Below are the code and all the weights of a small trained network. Each question names an input and a target symbol and asks about switching units off, where a switched-off unit gives its printed mean instead of its output.

import numpy as np


def w(rows, s, z=0):
    codes = np.array(rows[::2]) - 128.0
    scale = np.full(codes.shape[1], s)
    scale[-1] = z or s
    return codes * scale


def norm(h):
    return h / np.sqrt((h * h).mean(-1, keepdims=True) + 1e-5)


def f(y):
    return np.maximum(y, 0)


def softmax(a):
    e = np.exp(a - a.max(-1, keepdims=True))
    return e / e.sum(-1, keepdims=True)


def log_softmax(a):
    a = a - a.max(-1, keepdims=True)
    return a - np.log(np.exp(a).sum(-1, keepdims=True))


def net(x, mask):
    ids = ['αδεζθξσφψ'.index(c) for c in x.split()]
    T = len(ids)
    res = E[ids] + P[:T]
    u = 0
    for l in range(2):
        q, k, v = (norm(res) @ M[l].T for M in (Q, K, V))
        z = softmax(np.where(np.tri(T) > 0, q @ k.T / 3**0.5, -1e9)) @ v
        res = res + np.where(mask[u], z, O[l][:, -1]) @ O[l][:, :-1]
        u += 1
        y = f(norm(res) @ A[l][:, :-1].T + A[l][:, -1])
        res = res + np.where(mask[u : u + 4], y, B[l][:, -1]) @ B[l][:, :-1]
        u += 4
    return log_softmax(norm(res)[-1] @ U[:, :-1].T + U[:, -1])


Q, K, V, O, A, B = {}, {}, {}, {}, {}, {}
E = w([
[209,157,189,97,150,109,184,108],'α',
[29,245,118,105,69,156,33,147],'δ',
[187,161,185,107,162,108,188,119],'ε',
[218,148,191,97,156,100,194,114],'ζ',
[64,133,122,205,163,142,141,175],'θ',
[10,199,171,148,55,132,56,87],'ξ',
[113,66,45,130,81,85,55,184],'σ',
[157,110,180,120,63,57,180,106],'φ',
[137,97,181,195,120,132,9,171],'ψ',
],0.011)
P = w([
[179,198,3,197,89,197,56,102],'0',
[158,229,114,158,88,149,143,186],'1',
[156,217,132,141,113,124,166,174],'2',
[157,195,144,120,123,127,177,167],'3',
[149,176,151,101,132,117,179,161],'4',
[141,159,148,95,144,109,181,153],'5',
[137,138,155,90,156,100,184,147],'6',
[131,116,154,84,167,90,184,136],'7',
[117,102,155,82,174,87,190,125],'8',
[103,78,162,74,181,79,192,116],'9',
[106,66,159,64,188,75,189,114],'10',
[101,59,161,65,195,70,189,105],'11',
],0.0051)
Q[0] = w([
[90,123,46,193,149,255,9,118],'L0H1',
[103,191,85,95,79,111,151,97],'L0H1',
[152,91,173,172,119,175,140,95],'L0H1',
],0.0081)
K[0] = w([
[166,254,78,148,81,170,143,140],'L0H1',
[158,118,203,100,103,147,35,136],'L0H1',
[146,156,176,137,169,150,183,98],'L0H1',
],0.0087)
V[0] = w([
[120,147,96,42,73,88,127,96],'L0H1',
[135,64,154,134,160,2,69,143],'L0H1',
[74,119,30,158,150,83,225,142],'L0H1',
],0.0056)
O[0] = w([
[154,152,117,225,177,49,111,33,3],'L0H1',
[213,174,159,176,38,164,176,168,120],'L0H1',
[158,254,78,87,147,71,108,63,158],'L0H1',
],0.0062,0.0025)
A[0] = w([
[15,187,69,39,201,162,17,87,207],'L0N1',
[103,42,136,192,154,205,51,187,189],'L0N2',
[80,96,214,85,133,188,133,168,84],'L0N3',
[92,204,87,3,208,157,198,138,2],'L0N4',
],0.0044,0.00082)
B[0] = w([
[131,73,187,253,136,114,154,106,254],'L0N1',
[143,236,75,135,114,105,112,102,212],'L0N2',
[114,133,85,93,142,79,201,122,201],'L0N3',
[197,15,251,53,165,89,148,83,210],'L0N4',
],0.0056,0.0048)
Q[1] = w([
[37,133,47,144,117,161,94,97],'L1H1',
[70,150,179,128,149,142,2,142],'L1H1',
[209,116,66,94,118,126,90,40],'L1H1',
],0.0066)
K[1] = w([
[209,152,69,171,199,237,87,214],'L1H1',
[161,225,203,208,218,130,57,115],'L1H1',
[170,35,58,195,3,99,63,101],'L1H1',
],0.0058)
V[1] = w([
[100,149,184,143,145,207,252,29],'L1H1',
[187,83,98,115,90,57,155,214],'L1H1',
[144,86,51,61,190,154,160,162],'L1H1',
],0.0043)
O[1] = w([
[173,150,17,110,2,70,12,142,167],'L1H1',
[116,129,181,143,69,54,138,50,152],'L1H1',
[167,168,200,222,208,176,20,141,1],'L1H1',
],0.0056,0.0023)
A[1] = w([
[67,129,87,179,66,116,109,154,177],'L1N1',
[115,213,2,148,85,151,51,188,182],'L1N2',
[111,65,213,108,125,140,181,62,129],'L1N3',
[193,73,99,84,140,122,165,67,2],'L1N4',
],0.0087,0.0038)
B[1] = w([
[115,179,197,114,171,140,108,156,254],'L1N1',
[130,191,126,134,10,219,84,47,210],'L1N2',
[109,89,80,153,144,171,73,95,226],'L1N3',
[75,182,105,155,126,112,116,179,161],'L1N4',
],0.012,0.0068)
U = w([
[109,205,130,119,78,214,76,103,191],'α',
[73,164,215,141,157,85,128,206,84],'δ',
[79,67,96,205,158,163,77,131,185],'ε',
[196,158,84,189,134,115,99,166,58],'ζ',
[184,116,153,2,171,147,83,93,7],'θ',
[101,154,51,80,125,134,140,168,104],'ξ',
[184,163,147,148,188,155,211,44,59],'σ',
[111,149,111,163,65,32,167,63,109],'φ',
[165,56,196,125,71,169,205,144,199],'ψ',
],0.0086,0.0018)

Each question gives the input, a string of symbols that net reads in full, and the target symbol t.
The units are the heads (3 rows each of Q, K, V and O) and the neurons (one row each of A and B). Each row of codes is followed by its name. A weight is (code - 128) times the scale printed after its matrix; where a second scale follows, it is the last column's (O, A, B and U).
mask holds one flag per unit, layer by layer, with each layer's heads first. A switched-off unit (its flag False) gives its mean, the last column of its rows in O or B, instead of its output. The means were averaged over made-up inputs and are rounded, as every weight is.
A unit's drop is (log p(t) with every unit on - log p(t) with that unit switched off) / (log p(t) with every unit on - log p(t) with every unit switched off).
The circuit of an input: a set's keep is (log p(t) with only the set's units on - log p(t) with every unit switched off) / (log p(t) with every unit on - log p(t) with every unit switched off). Starting from all 10 units, units are removed one at a time, each time the one whose removal leaves the highest keep (on an exact tie, the one counted first), for as long as the keep stays at least 0.8.
units of the circuit, in order: the units of the circuit, biggest drop first
unit that matters most: the unit with the biggest drop
top k neurons: the k neurons with the biggest drops, biggest first
k most important neurons of layer l: the k neurons of layer l with the biggest drops, biggest first
input ε σ ε α α α ξ δ ξ ε δ, target δ: units of the circuit, in order -> L0N1; L1N2
input σ ζ ξ ψ ε ε ξ θ θ, target δ: top neuron -> L0N4
input δ ψ θ θ σ α ξ θ α ξ, target δ: top 2 neurons -> L1N2; L1N1
input σ ψ α δ σ ψ δ σ, target ε: units of the circuit, in order -> L1H1; L1N3
input α ψ θ σ ξ δ ε σ, target δ: units of the circuit, in order -> L1H1; L0N4; L1N2; L1N3
input ε σ θ θ ξ φ ε, target φ: top 3 neurons -> L1N1; L1N4; L1N2
input θ θ θ α, target θ: units of the circuit, in order -> L0N4; L1N2; L0H1; L1N3
input θ ψ θ α ξ θ, target ε: top 3 neurons -> L0N4; L1N1; L1N2
input ψ ψ θ ψ ψ ψ θ θ ξ ψ, target ε: units of the circuit, in order -> L1N3; L1N2; L1N1
input ζ θ θ ψ ζ φ θ ζ, target φ: units of the circuit, in order -> L1H1; L1N1
input ξ α φ ε ψ θ α θ ψ, target δ: top 2 neurons -> L0N4; L1N2
input θ ζ ψ ψ ξ ε α α, target ε: top 2 neurons -> L1N3; L0N2
input θ φ ψ α θ α θ α σ σ, target δ: units of the circuit, in order -> L1H1; L0H1; L1N2
input ψ ζ σ θ ψ ζ ξ ξ θ α, target ξ: units of the circuit, in order -> L1N4; L1H1; L1N1
input δ ψ θ ε φ ε, target φ: unit that matters most -> L1H1
input ζ θ α, target θ: top 3 neurons -> L1N2; L0N1; L0N4
input ψ θ α θ ζ θ α θ ζ, target θ: units of the circuit, in order -> L1N2; L1N3; L0N1
input σ ψ ψ ξ ξ ε ψ δ θ ψ ψ δ, target δ: units of the circuit, in order -> L1N2; L0N1
input δ ζ θ α θ ψ δ α σ ψ θ α, target ψ: top 2 neurons -> L1N2; L1N1
input δ α δ ψ θ θ α ε, target θ: units of the circuit, in order -> L0N1; L1N3; L0N4
input α φ θ θ θ α θ ζ, target θ: top 3 neurons -> L0N4; L1N3; L1N2
input θ ξ ε, target ξ: units of the circuit, in order -> L1N4; L1H1; L1N1; L1N2
input σ ξ θ ψ ζ ζ, target ψ: 3 most important neurons of layer 1 -> L1N1; L1N2; L1N3
